Below are the code and all the weights of a small trained network. Each question names an input and a class and asks about switching units off, where a switched-off unit gives its printed mean instead of its output.

import numpy as np


def w(rows, s, z=0):
    codes = np.array(rows[::2]) - 128.0
    scale = np.full(codes.shape[1], s)
    scale[-1] = z or s
    return codes * scale


def f(y):
    return y / 2 * (1 + np.tanh(0.7978845608 * (y + 0.044715 * y**3)))


def log_softmax(a):
    a = a - a.max(-1, keepdims=True)
    return a - np.log(np.exp(a).sum(-1, keepdims=True))


def net(x, mask):
    res = np.array(x, float).reshape(1, 4) / 4 @ E
    y = f(res @ A[0][:, :-1].T + A[0][:, -1])
    res = res + np.where(mask, y, B[0][:, -1]) @ B[0][:, :-1]
    return log_softmax(res[-1] @ U[:, :-1].T + U[:, -1])


A, B = {}, {}
E = w([
[138,183,196,181,223,67,105,188,144,101],'x0',
[113,165,110,128,45,178,67,216,115,84],'x1',
[208,88,137,177,130,180,161,187,69,169],'x2',
[87,110,185,158,60,84,123,88,1,103],'x3',
],0.0084)
A[0] = w([
[77,134,215,169,44,101,141,87,66,103,111],'N1',
[188,192,193,203,215,70,96,192,110,61,115],'N2',
[36,131,106,85,130,66,75,83,191,72,101],'N3',
[220,62,103,210,104,200,192,180,73,237,107],'N4',
[64,185,105,123,70,111,53,115,180,44,105],'N5',
[64,191,102,61,112,74,114,42,175,66,116],'N6',
[107,153,182,174,208,61,99,201,146,85,107],'N7',
[141,105,10,77,45,170,151,31,109,189,111],'N8',
[128,143,103,91,167,187,128,131,230,146,121],'N9',
[62,112,188,137,101,75,99,83,30,80,110],'N10',
[64,166,144,28,119,65,110,40,188,82,112],'N11',
[136,69,140,166,199,64,201,45,160,182,109],'N12',
[109,155,99,126,50,153,34,227,132,94,110],'N13',
[135,134,73,100,181,165,181,190,244,142,119],'N14',
[110,1,96,73,84,196,114,92,152,125,116],'N15',
[219,85,175,197,115,182,199,186,81,178,103],'N16',
[139,144,82,110,162,166,124,144,227,157,109],'N17',
[164,158,229,182,187,122,64,125,162,74,92],'N18',
[178,113,89,96,172,153,138,147,220,153,110],'N19',
[143,95,113,114,136,109,117,130,137,107,246],'N20',
[130,150,49,113,144,124,178,162,215,132,95],'N21',
[133,80,114,135,182,60,200,67,135,180,100],'N22',
[107,196,192,249,187,63,124,156,155,96,114],'N23',
[107,153,81,158,90,207,71,245,104,52,103],'N24',
[79,99,179,190,69,73,152,84,60,82,111],'N25',
[145,147,156,134,185,125,199,20,129,200,110],'N26',
[157,151,31,101,166,184,96,173,228,121,123],'N27',
[121,17,145,130,209,61,199,48,107,145,110],'N28',
[133,158,95,137,38,131,47,210,92,33,113],'N29',
[108,57,69,82,61,186,176,75,138,131,97],'N30',
],0.006,0.011)
B[0] = w([
[187,201,179,165,118,136,132,60,84,126,174],'N1',
[129,133,40,93,80,55,200,147,148,136,193],'N2',
[187,57,131,161,177,195,227,204,116,50,169],'N3',
[171,48,127,179,190,151,169,198,141,72,188],'N4',
[126,108,143,108,185,180,163,167,155,122,163],'N5',
[209,48,135,175,209,157,172,226,148,52,183],'N6',
[138,155,38,77,47,80,225,160,151,131,177],'N7',
[148,146,31,71,50,37,222,135,178,146,199],'N8',
[163,145,167,172,112,120,140,69,55,115,188],'N9',
[194,181,203,180,118,133,161,61,60,119,179],'N10',
[197,27,124,164,193,182,173,225,139,93,185],'N11',
[60,182,154,67,139,192,112,156,178,177,181],'N12',
[60,173,169,87,155,189,129,139,186,213,168],'N13',
[164,181,190,198,85,122,131,60,50,116,207],'N14',
[120,145,55,104,69,68,168,133,130,115,175],'N15',
[207,47,141,161,211,170,200,193,160,59,170],'N16',
[170,161,171,150,97,130,146,76,41,132,180],'N17',
[138,136,76,81,66,98,226,146,129,123,156],'N18',
[138,161,178,140,101,137,126,75,83,112,183],'N19',
[97,92,102,197,150,75,1,45,169,133,254],'N20',
[165,167,155,151,126,140,171,98,68,118,163],'N21',
[68,173,169,77,125,202,148,147,171,181,162],'N22',
[132,127,61,88,68,45,196,140,137,150,183],'N23',
[56,169,166,78,176,192,130,163,192,180,169],'N24',
[174,182,196,171,103,120,127,50,63,110,174],'N25',
[52,160,160,67,129,197,94,152,152,184,168],'N26',
[138,184,205,162,131,105,120,55,54,132,208],'N27',
[51,162,167,69,147,202,112,124,168,197,179],'N28',
[80,171,169,87,156,169,125,112,169,202,171],'N29',
[132,166,57,62,56,58,227,166,138,137,173],'N30',
],0.0073,0.0095)
U = w([
[147,160,165,158,119,116,128,74,53,128,128],'0',
[124,137,46,103,87,65,153,136,143,138,124],'1',
[58,151,154,102,153,177,119,134,166,167,121],'2',
[165,64,125,156,180,149,144,175,133,94,119],'3',
[100,90,84,169,139,64,12,84,151,123,190],'4',
[114,118,104,31,137,124,67,177,12,85,7],'5',
[117,114,109,22,134,121,62,187,3,85,2],'6',
],0.02,0.021)

Each question gives the input, the list of numbers given to net, and the class t.
The units are the neurons (one row each of A and B). Each row of codes is followed by its name. A weight is (code - 128) times the scale printed after its matrix; where a second scale follows, it is the last column's (A, B and U).
mask holds one flag per neuron, in row order. A switched-off neuron (its flag False) gives its mean, the last column of its row in B, instead of its output. The means were averaged over made-up inputs and are rounded, as every weight is.
A unit's drop is (log p(t) with every unit on - log p(t) with that unit switched off) / (log p(t) with every unit on - log p(t) with every unit switched off).
The circuit of an input: a set's keep is (log p(t) with only the set's units on - log p(t) with every unit switched off) / (log p(t) with every unit on - log p(t) with every unit switched off). Starting from the 12 units with the biggest drops (on a tie, the unit counted first), units are removed one at a time, each time the one whose removal leaves the highest keep (on an exact tie, the one counted first), for as long as the keep stays at least 0.8.
circuit, biggest first: the units of the circuit, biggest drop first
top k neurons: the k neurons with the biggest drops, biggest first
drop when u is switched off: that unit's drop, to one decimal
input [4,-5,6,3], class 3: circuit, biggest first => N16
input [5,-5,3,-5], class 0: top 3 neurons => N14; N8; N19
input [-7,-6,-7,3], class 1: top 3 neurons => N8; N30; N15
input [8,4,8,-4], class 1: top 3 neurons => N2; N7; N23
input [3,8,8,3], class 2: top 3 neurons => N24; N29; N13
input [0,1,6,5], class 3: top 2 neurons => N16; N4
input [7,6,-7,2], class 1: top 2 neurons => N7; N23
input [0,-8,2,7], class 2: top 2 neurons => N28; N12
input [-5,-6,8,2], class 3: top 2 neurons => N4; N16
input [-6,4,5,-6], class 0: top 2 neurons => N27; N14
input [2,-8,8,0], class 2: top 4 neurons => N28; N12; N26; N22
input [-2,-3,4,1], class 3: top 2 neurons => N4; N16
input [6,0,7,3], class 3: top 3 neurons => N16; N4; N8
input [7,-6,-6,0], class 1: circuit, biggest first => N7
input [7,5,4,-7], class 0: top 3 neurons => N27; N14; N8
input [-6,-7,0,4], class 2: drop when N12 is switched off => 0.2
input [-5,-4,-7,0], class 3: drop when N11 is switched off => 0.3
input [4,-2,4,-3], class 1: drop when N2 is switched off => 0.4
